[ -74   90  -17   -5   -6  -30  -51   -8    5  -12  -59  -86   74   45
   47  -36 -107  -20] -> S
[ 52  76  -6  -5 -61   8   2  33  67  -3  73 -45 -28 100  -5  -7  16 -52] -> N
[ 63   5 -61  73  23   6  23 -74  92 -22 -30 -58 -45 -21 -57 -17 -19  61] -> E
[ 52 -17  65  54 -34  59  34  63   5 -59  73  23   6  23 -74 -45  34 -20] -> M
rev: [-74  23   6  23  73 -59   5  63]  M
key -> tag
[-12] -> K_620
[-74] -> K_242
[-59] -> K_875
[-22] -> K_218
join M 9:   K_875
find: [ 52 -17  65  54 -34  59  34  63   5 -59  73  23   6  23 -74 -45  34 -20]  M
rev: [ 92 -74]  E
find: [ 52  76  -6  -5 -61   8   2  33  67  -3  73 -45 -28 100  -5  -7  16 -52]  N

[-20  68  11 -65 -20 -12  47  18 -48 -43  32  12 -24 -21  48 -59   3 -22
  21  67  28  43  55 -38  57 -31  18  19  -7   5  74  63]  J
[-16  63   7 -69 -17   5  46   7 -46 -48  48  12 -24 -96 -21  48   9 -36
  15  51  48  40  54 -14  44 -27   9   0 -10  15  58  71]  G
[-20  68  11 -65 -20 -12  47  18 -48 -43  32  12 -24 -21  48 -96   3 -30
  21  48  28  43  55 -38  57 -31  18  19  -7   5  74  63]  Y
[-24  63   7 -69 -17   5  46   7 -46 -48  48   3 -15 -33  40 -91   9 -36
  15  51  48  40  54 -14  44 -44   9   0 -10  15  58  71]  P
find: [-20  68  11 -65 -20 -12  47  18 -48 -43  32  12 -24 -21  48 -96   3 -30
  21  48  28  43  55 -38  57 -31  18  19  -7   5  74  63]  Y
rev: [ 63 -16]  G
key -> tag
[48] -> K_683
[-20] -> K_988
[-22] -> K_974
[-96] -> K_157
[-21] -> K_42
join J 13:   K_42
find: [-20  68  11 -65 -20 -12  47  18 -48 -43  32  12 -24 -21  48 -59   3 -22
  21  67  28  43  55 -38  57 -31  18  19  -7   5  74  63]  J
rev: [-96  48 -21 -24  12]  Y
find: [-24  63   7 -69 -17   5  46   7 -46 -48  48   3 -15 -33  40 -91   9 -36
  15  51  48  40  54 -14  44 -44   9   0 -10  15  58  71]  P

[ 16  -5 -26  -7 -24   7 -18  14   1  -7  17 -26  31   8 -29  -4 -39 -27
 -36  12 -31 -49 -65  11   8 -73 -16  28 -27 -25 -16  14 -30 -23 -23 -74
 -14  -2 -74 -27 -22 -37  -2  -9 -48 -32 -28 -47 -44 -38 -68 -28 -23]  B
[  12  -57  -26  -24   18   -4  -44   12   -5  -19   19  -40   40   28
  -45   17   -8  -39  -53   33  -84   24  -91    9    9 -101   12   30
  -63  -57    4   38  -64  -49   35   34   -7  -38   58  -30    1  -36
    1   11    0  -17   15   35   21   17   56    1  -15]  X
[  12  -57  -26  -24   18   -4  -44   12   -5  -19   19  -40   40   28
  -45   17   -8  -39  -53   33  -84   24  -91    9    9 -101   12   30
  -63  -57    4   38  -64  -49   35   34   -7  -38   58  -30    1   34
    1   11    0  -17   15   35   21   17   56    1  -15]  L
[  14    3   -7   17  -26   31    8  -29   -4  -19   19  -40   40   28
  -45   17   -8  -39  -53   33  -84   24  -91    9    9 -101   12   30
  -63  -57    4   38  -64  -49   35   34   -7  -38   58  -30    1   34
    1   11    0  -17   15   35   21   17   56    1  -15]  F
find: [  12  -57  -26  -24   18   -4  -44   12   -5  -19   19  -40   40   28
  -45   17   -8  -39  -53   33  -84   24  -91    9    9 -101   12   30
  -63  -57    4   38  -64  -49   35   34   -7  -38   58  -30    1   34
    1   11    0  -17   15   35   21   17   56    1  -15]  L
Table of tags by key:
[28] -> K_373
[-5] -> K_997
[3] -> K_179
join B 1:   K_997
find: [ 16  -5 -26  -7 -24   7 -18  14   1  -7  17 -26  31   8 -29  -4 -39 -27
 -36  12 -31 -49 -65  11   8 -73 -16  28 -27 -25 -16  14 -30 -23 -23 -74
 -14  -2 -74 -27 -22 -37  -2  -9 -48 -32 -28 -47 -44 -38 -68 -28 -23]  B
rev: [ -4 -29   8  31 -26  17  -7   1  14]  B

[-16  -7  -3 -15  39 -11  28   0  24   4  18  -8  18  -1  -3  20  -8  17
  -4   1  39  -8 -28 -12   3 -20  19 -22]  K
[-20 -24  63 -27   3 -18  47  25  -4  70  -1  23  24 -39  36  12  10 -37
 -41  59   9 -52  36 -16   7  -6 -15 -37]  Z
[ 49  29   1 -23 -23 -29 -23  14   2  -2   5  21 -10   1   5  -8 -27  55
  -1  19  17  11  17  29 -39  21  11  44]  D
[-40 -47 -35 -55  12  70  47  25  -4 -18 -17  -5   9  22   8   2   0  38
   6  -5  32   1   4 -29   8 -41   5 -36]  V
[-20 -24  63 -27   3 -18  47  25  -4  70  -1  23  24 -39  36  -5   8 -15
  12 -22 -18  14 -10  -1  11   1  -5   2]  H
[ 15  -9 -24 -47 -30   2 -37   9   2 -26 -21  14 -12  18  10 -15 -13  54
   9   7  12  15  31   5 -23  -2   0  19]  T
[ 34  16  34 -17 -32 -24  -5  23 -14  33  -5  29  -3 -20  20 -10  -9   7
 -18  40  -5 -14  42  19 -24  24 -10  25]  W
[ -1 -11 -11   3  42 -16  22  -8  25  -6  27 -14  12   5 -15  20 -13  23
   5 -13  37   4 -43  -2  -1 -11  26  -5]  A
[-21  -1   5  27  31   4  26 -10   7   7  16 -16  11  -5 -11  16  10 -28
   0 -14   1  -7 -32 -11  21  -9   5 -21]  R
[  0  30  19  72  36  -6  34 -16   0  18  33 -22   7 -14 -24  18   9 -54
   2 -22 -31  -3 -51   6  20  13   8  -1]  C
[  62   57    7   84  -77   15  -62   -7  -56  -13  -20    7  -46   -1
  -17  -41   15  -54   19  -23 -100   34   29   48   -8   68  -34   76]  Q
[-57 -66 -47 -62   0  40 -16  -5  15 -41 -34  -7   4  30  11  -5  11  31
  11 -11  21   5  15 -39  18 -49  -5 -47]  U
find: [-20 -24  63 -27   3 -18  47  25  -4  70  -1  23  24 -39  36  -5   8 -15
  12 -22 -18  14 -10  -1  11   1  -5   2]  H
key -> tag
[-53] -> K_69
[49] -> K_677
[-16] -> K_599
[-54] -> K_983
[48] -> K_657
join Q 23:   K_657
find: [ -1 -11 -11   3  42 -16  22  -8  25  -6  27 -14  12   5 -15  20 -13  23
   5 -13  37   4 -43  -2  -1 -11  26  -5]  A
rev: [-41  15  -5 -16  40   0 -62]  U

[ 74 -67 -40  31 -32  -4 -10  53 -43  -2 -21  -5 -29 -19 -26  -6 -23  -8
  44 -89 -19  22  15   2  -2 -29   0  -5  -4  57 -32 -62   1 -19 -41  -5
  -2  -5  38 -34  -8   0  31  39  52 -11  -2  61 -21 -19  34   8  26]  tifi
[ 30 -18 -30  31  -2  -4  -6   5   7   2   6  -2   0 -32   4   7  -4 -14
   5 -41   7 -13  15 -15   6 -10  11  -5   3  24 -24 -31   1  -1 -41   9
   3   3  20  -7   5  24   4  11  18 -22   2  35   8 -27   4   2  -5]  kad
[ 74 -67 -40  31 -32  -4 -10  53 -43  -2 -21  -5 -29 -19  35   7 -23  -8
   5 -41 -19  22  15   2   6 -29   0  -5  -4  57 -32 -62   1 -19 -41   9
  -2  -5  38  -7  -8   0  31  39  52 -11  -2  61 -21 -19  34   8  26]  tufu
[ 74 -67 -40  31 -32  -4 -10  53 -43  -2 -21  -5 -29 -19  35   7 -23  -8
  44 -89 -19  22  15   2   6 -29   0  -5  -4  57 -32 -62   1 -19 -41  -5
  -2  -5  38 -34  -8   0  31  39  52 -11  -2  61 -21 -19  34   8  26]  fule
find: [ 74 -67 -40  31 -32  -4 -10  53 -43  -2 -21  -5 -29 -19  35   7 -23  -8
  44 -89 -19  22  15   2   6 -29   0  -5  -4  57 -32 -62   1 -19 -41  -5
  -2  -5  38 -34  -8   0  31  39  52 -11  -2  61 -21 -19  34   8  26]  fule
tags:
[61] -> K_606
[60] -> K_295
[35] -> K_717
[0] -> K_178
[2] -> K_539
[62] -> K_727
join tufu 47:   K_606
find: [ 30 -18 -30  31  -2  -4  -6   5   7   2   6  -2   0 -32   4   7  -4 -14
   5 -41   7 -13  15 -15   6 -10  11  -5   3  24 -24 -31   1  -1 -41   9
   3   3  20  -7   5  24   4  11  18 -22   2  35   8 -27   4   2  -5]  kad

[ 65  -5 -39 -49  -6  62   3 -81 -71  70 -11  -5  70  54 -88  22   3 -38
  17  43  40  41   8  63 -47 -20  43 -70  10  38  21  15  29 -36 -38] -> Vudu
[ 36   4  33  18  -6  62   3 -81 -71  70 -11  -5  70  54 -88  22   3 -38
  17  43  40  41   8  63 -47  55   8 -11 -17  28  57  33  64  13  22] -> sisib
[-21  -9 -47  46 -22  19 -19  24   6  26  65  -5 -39 -50  13 -12 -15   7
 -29 -60 -54 -52  53 -45  39   9  51   0  48 -27  28  40  31 -26 -44] -> tifiv
[ 36   4  33  18  -6  62   3 -81 -71  70 -11  -5  70  54 -88  22   3 -38
  17  43  40 -30   8  63 -47  43 -20 -11 -17  28  57  33  64  13  22] -> dasib
rev: [-20 -47  63]  Vudu
find: [ 36   4  33  18  -6  62   3 -81 -71  70 -11  -5  70  54 -88  22   3 -38
  17  43  40 -30   8  63 -47  43 -20 -11 -17  28  57  33  64  13  22]  dasib
rev: [-50 -39  -5  65]  tifiv
find: [ 65  -5 -39 -49  -6  62   3 -81 -71  70 -11  -5  70  54 -88  22   3 -38
  17  43  40  41   8  63 -47 -20  43 -70  10  38  21  15  29 -36 -38]  Vudu
Table of tags by key:
[-4] -> K_413
[37] -> K_602
[65] -> K_71
[66] -> K_666
[36] -> K_461
[-5] -> K_152
join dasib 0:   K_461

[ 11 -41   9  34  23  61  20  36  -5  40   3  55 -18  34 -36  -2  45 -25
 -12   5 -29  63 -16  17  39  23  50 -13 -38  -7  -3 -14  15  46   9  41
 -12  13  17  66  45  25 -30  21 -44  49 -10  20  56 -35   4  15  -1 -20] -> Bafab
[ 31 -32  -6   3 -86  71  -6 -29  24  35 -20 -24  71  53  19  36  13  33
 -27  39  54  -2   1  18 -42 -39  45 -11   5  46 -13 -18  16   1  27 -46
 -13  33   0  16  36  35  12 -25   9  23  12 -39 -43 -18  23 -48   3  29] -> let
[ 16 -33  37 -19  -3 -14  31 -21 -33  12 -28 -57 -19 -12 -35 -25   1 -10
  17 -27  16  25  48  44  25  11  41 -26 -64 -13  47 -23   2 -11  57 -28
 -22  55 -43  18  46  41 -51  50 -73  60 -10  31  23 -16 -21  38 -48 -14] -> tazur
[   6   41   69  -85   61  -40  -39   49   -9  -20   18   -7    8    4
  -20   56   34   -6   14   11   -9   65   -5   43   67   37  -34  -25
  -66  -49  -28  -31    1  -34  -18 -108  -18  -60   65   51  -25  -28
   22  -38  -29  -10   39   11   45    3  -28   16   13   -4] -> befe
[ 40   2  43 -67  89  24   4  20  -1 -37 -11 -61  -1 -38 -28  96   0  19
  50  48  -1  31  18  42  76  59   9 -26 -63 -73 -58 -35  25  33 -22 -56
 -23 -47  25  34   8  12  28 -69  -3  14  -2 -28  42 -60 -46 -15   3  -2] -> zibe
[ -2  16 -32  22  21   7  -3  -7  -4   2  29   1 -32  -5   9  21  11   9
  55  18  43 -11  22  90  42   1  58  -2  -1 -29  60  -9  14  43   4  81
  28  54  51 -25  65  50   1  14  33  25 -44 -23  11 -19 -26 -20 -14  16] -> lam
[  7  45 -16  27  19  -2 -59  21 -31   9  20  13 -38 -63 -68 -46  23 -34
  61 -15 -36 -58  12  40 -10 -24 -17   4  -2 -25  30  60  64  28   0   1
  29 -35  60  18 -31  25  66 -18 -49  54  58 -43 -10 -18  16  54 -16  29] -> gula
[-17 -21 -13  40  25  31 -11  45 -10  13 -11  84 -36  36 -26   2  56 -22
 -17   3 -29  36   7  -6  31  24  61   4  -7 -13  17   6  26  57   4  50
   4 -13  30  53  20  27  -7  24 -12  26   5  -7  65  -9   6  44  -4 -43] -> ror
[ 23  10  38 -65  62 -18  -3  41  -2 -59  -9 -17 -14  15 -17  61   7  12
  45  36  45  63  23  31  84  31 -12  -5 -54   3 -15   5  16  17 -15 -36
 -17 -25  50  47 -23  14  31 -57  15   0 -42  12  11   2 -12 -28  15   1] -> zop
key -> tag
[47] -> K_187
[46] -> K_536
[41] -> K_119
[-15] -> K_92
[43] -> K_257
[-16] -> K_326
join Bafab 33:   K_536
rev: [-25  51  65]  befe
rev: [ -5 -12]  zop
find: [ 31 -32  -6   3 -86  71  -6 -29  24  35 -20 -24  71  53  19  36  13  33
 -27  39  54  -2   1  18 -42 -39  45 -11   5  46 -13 -18  16   1  27 -46
 -13  33   0  16  36  35  12 -25   9  23  12 -39 -43 -18  23 -48   3  29]  let
find: [-17 -21 -13  40  25  31 -11  45 -10  13 -11  84 -36  36 -26   2  56 -22
 -17   3 -29  36   7  -6  31  24  61   4  -7 -13  17   6  26  57   4  50
   4 -13  30  53  20  27  -7  24 -12  26   5  -7  65  -9   6  44  -4 -43]  ror
find: [ 23  10  38 -65  62 -18  -3  41  -2 -59  -9 -17 -14  15 -17  61   7  12
  45  36  45  63  23  31  84  31 -12  -5 -54   3 -15   5  16  17 -15 -36
 -17 -25  50  47 -23  14  31 -57  15   0 -42  12  11   2 -12 -28  15   1]  zop
find: [  7  45 -16  27  19  -2 -59  21 -31   9  20  13 -38 -63 -68 -46  23 -34
  61 -15 -36 -58  12  40 -10 -24 -17   4  -2 -25  30  60  64  28   0   1
  29 -35  60  18 -31  25  66 -18 -49  54  58 -43 -10 -18  16  54 -16  29]  gula

[100  -9 -14  25  44  38  31  19   6  -7  14 -10 -23   7 -10 -20  27   2
  13] : duk
[100  -1  10  14   4  -5  19   3   8  10   4  -3   9   0  -7 -13 -22 -11
   4] : zeri
[100  77  67 -56 -94 -91 -46 -36  31  -8 -26  -6  74  -3  47  54 -58  34
  -9] : pip
[100  27 -30  16  11  49 -38 -67   5  -1 -28  19   0   1  12  60  21  18
   6] : zogav
[100  24   2 -12  37  10  86  78  65 -32  28 -23  30   7 -23 -70  25  42
  46] : Zilu
[100  37 -36  33  -9  24  -2 -10 -19 -17 -22  -9  30  73   5  36  39 -12
 -52] : kageb
[  0  16  30 -28 -35   4  -6   3 -15  -5 -71  63  57 -10  -2 -84  -9  -9
  17] : Dem
[100 -37  51  -7 -16 -11 -12 -20  19   7  14 -26 -26 -45 -15 -20 -42  -2
  39] : suzog
[100   4  11  17   6  -9  25  11  13  17   0  -1  18   3  -7 -20 -31 -10
   3] : Tomi
[100  27  -4   0  16  30 -27 -35   4  -6   3 -15  -5  31  29  56   7  23
  -8] : zugib
Table of tags by key:
[39] -> K_981
[-38] -> K_741
[5] -> K_226
[38] -> K_680
[6] -> K_84
[-37] -> K_163
join zogav 18:   K_84
rev: [ -5 -15   3  -6   4 -35 -27  30  16   0]  zugib
find: [100   4  11  17   6  -9  25  11  13  17   0  -1  18   3  -7 -20 -31 -10
   3]  Tomi

[ 58 -14  -9 -64  21  64 -58 -36  21] : vifof
[ 73 -34  39 -76  68  77 -74 -17 -12] : Salo
[ 25  74  19 -75  75  64 -76 -24 -22] : Ripo
[-64  44 -62  70 -27 -79 -34 -15 -76] : reb
[-62  25  74  18  45  64 -46  24  27] : noli
[-62  25  74  18 -14 -62  59  74  45] : zev
[ 69 -19   4 -73  45  69 -74  17   7] : tudi
[-14 -10 -64  21  64 -58 -74 -37   7] : fek
tags:
[69] -> K_201
[77] -> K_528
[-79] -> K_779
[64] -> K_350
[-58] -> K_32
[63] -> K_135
join vifof 5:   K_350
find: [-62  25  74  18  45  64 -46  24  27]  noli
find: [-14 -10 -64  21  64 -58 -74 -37   7]  fek
rev: [-58  64  21 -64  -9 -14]  vifof
rev: [-76 -15 -34 -79 -27  70 -62  44]  reb
rev: [-62  44]  reb

[ -4  42 -22 -34 -55  23  41  -3  -3 -15] = sero
[-16  15 -14 -36 -38   8 -10  11 -13 -18] = zosil
[-101   32    2  -74   34   -9   30   24   -8   25] = zemo
[ -4  49 -29 -47 -31  -2  42  -2  -7  -4] = nuluz
[-16  15 -14 -36 -38   8  -7   2  -5   1] = lesak
[-74  28  -8 -63   8  -2  16  21  -9   4] = vafi
[ 10  -6  32 -17 -67  25 -13  -9 -35  11] = mipi
[ 30  20 -23  20 -78  56  42 -14  20 -42] = Zasof
[-15   7 -13  -7 -36  28   4   8   8 -27] = zipe
[ 30  20 -23  20 -78  56  42 -14  20 -52] = Lugas
[ -5  -7   6 -23 -25   5 -24   3 -18  -1] = Fezov
key -> tag
[-14] -> K_238
[-1] -> K_967
[11] -> K_668
[-3] -> K_689
[3] -> K_155
join Fezov 7:   K_155
find: [ -5  -7   6 -23 -25   5 -24   3 -18  -1]  Fezov

[-75  40 -22  56  20 -70]  sika
[-22   4  17  32  78 -42]  zeli
[ 49 -95 -59  95  18 -85]  pak
[ -59   29   43 -102   50  -39]  pidap
[ 70 -55 -57 -64 -69 -31]  Ter
[  48   46 -101   60  -72  -87]  tepu
[-88 -83 -25   7  39 -67]  giba
[-23  43  64 -89  84  46]  bomem
[-27  47   6 -56 -12 -54]  domi
[ 91 -49 -10 -73 -50 -34]  tul
[ -5  73  91  89 -24  15]  gidob
[ 93  -5 -94  69  55  -3]  Lan
tags:
[6] -> K_891
[-55] -> K_463
[-54] -> K_55
[-57] -> K_222
[5] -> K_431
[-56] -> K_616
join Ter 2:   K_222
find: [-75  40 -22  56  20 -70]  sika
rev: [-89  64]  bomem
find: [-22   4  17  32  78 -42]  zeli
find: [ 93  -5 -94  69  55  -3]  Lan

[ 37 -83  34  29] -> Sis
[ 62 -54 -52  28] -> vugek
[-54 -56   5 -33] -> Kavi
[-52  81  -3 -32] -> Suvus
[-54  19  81 -17] -> Kadis
[-54  79   5 -33] -> fil
[-53  80  -1 -32] -> gomo
[  5 -35  92  -6] -> banil
tags:
[-3] -> K_624
[-83] -> K_472
[34] -> K_487
[81] -> K_711
join Sis 2:   K_487
find: [-54  79   5 -33]  fil
find: [-53  80  -1 -32]  gomo
find: [-54  19  81 -17]  Kadis
find: [  5 -35  92  -6]  banil
find: [-52  81  -3 -32]  Suvus

[  -3    0   16   16   17    1    0    0 -103] : mal
[  -1    0    0 -103   11   -4    7  -21  -65] : kipa
[-10   3  19   4   6 -15  52 -32 -32] : Zap
key -> tag
[-14] -> K_95
[-5] -> K_229
[-4] -> K_799
[-16] -> K_387
[-15] -> K_46
join Zap 5:   K_46
rev: [ 1 17 16]  mal
rev: [-32  52 -15   6]  Zap
find: [-10   3  19   4   6 -15  52 -32 -32]  Zap
find: [  -3    0   16   16   17    1    0    0 -103]  mal
rev: [-103    0    0    1]  mal

[-52  48   8 -29  24  30  -7  28 -22  28 -10] -> Nezuf
[  29 -107   13   -7  -33   -7   39   19   41   32  -16] -> Dipu
[ -3  18 -58  21  32  36 -40 -97  18 -13   8] -> Tezi
[-25  -4   1 -24  -8   1   9  -5   5  18 -22] -> kefep
[-14  40 -28  11 -57  37 -32 -32  -6  -2  14] -> zigek
[ 37 -11  30   9 -55 -81  26  14  -8 -46  -5] -> lebag
[-24  -5  -4   1  -8   1   9   5 -25  -2  14] -> Nes
rev: [ 26 -81 -55]  lebag
rev: [  5  -5   9   1  -8 -24   1  -4 -25]  kefep

[14 30  2 -6] -> kuv
[ 34  30   9 -53] -> fege
[14 30 -6 -6] -> pebel
[ 14  30   9 -68] -> Tope
[ 14  30  30 -38] -> somaz
rev: [-6  2 30]  kuv
Table of tags by key:
[-68] -> K_550
[14] -> K_286
[-38] -> K_847
[-6] -> K_425
[30] -> K_704
join somaz 3:   K_847
find: [ 14  30   9 -68]  Tope

[ 10 -16  12 -25  37   1 -11 -35 -15 -19 -11 -20 -29  -4 -30 -22 -19  16
 -20  47  13  51   7  17 -23  -2 -19 -36   7  -8 -12  27   7  58 -14  46
 -27  18 -11] -> zuf
[  2   2  15  -6   7  -9   4 -15 -24  -3 -12 -20  -5  -2  -7   1   3   6
   0   0  16  39  -9  -6  -6 -15  -5 -10  -6 -15   2   1 -13  23   8  -3
   6  -4  12] -> sozo
[-16  -4   8 -11  25 -14 -11 -22 -21 -16   9 -16 -16 -15   3  -1  -1  -2
   6  18   6  49 -24   7 -25 -21 -10 -26 -14 -14  -7  17   6  10  -6  13
  -3  -6 -11] -> Gop
[  5   4  14 -37  59 -41 -22 -44 -30 -20   1 -44 -36 -10 -31 -20 -23  13
 -10  42  27 104 -14   9 -36 -27 -24 -54  -9 -19  -2  37 -29  63   0  25
 -16  21 -12] -> revib
rev: [-20 -30 -44 -22 -41  59 -37  14]  revib
rev: [-1  3]  Gop
rev: [ -2 -23  17   7  51  13  47 -20  16 -19 -22]  zuf
rev: [ 13  47 -20  16 -19 -22]  zuf
rev: [-16 -16   9 -16 -21]  Gop
Table of tags by key:
[-14] -> K_146
[4] -> K_670
[-4] -> K_893
join revib 1:   K_670

[ 45  49 -63  24] -> tid
[-29 -14  11 -36] -> laboz
[-16  27  23   8] -> Tumas
[ 23  23  27 -49] -> Rur
[ 23 -14 -17 -17] -> Rerep
[-16 -14  -2 -32] -> Miki
[ -3 -54 -50 -32] -> Gakur
[ 29  44 -17 -65] -> gotan
[ 23 -42 -37 -32] -> Pevuf
[59  0  3 -1] -> fase
[   7 -103   33    6] -> gusi
rev: [ 11 -14]  laboz
rev: [-49  27]  Rur
find: [ 23  23  27 -49]  Rur
key -> tag
[-13] -> K_724
[49] -> K_294
[-14] -> K_869
[50] -> K_332
join Rerep 1:   K_869

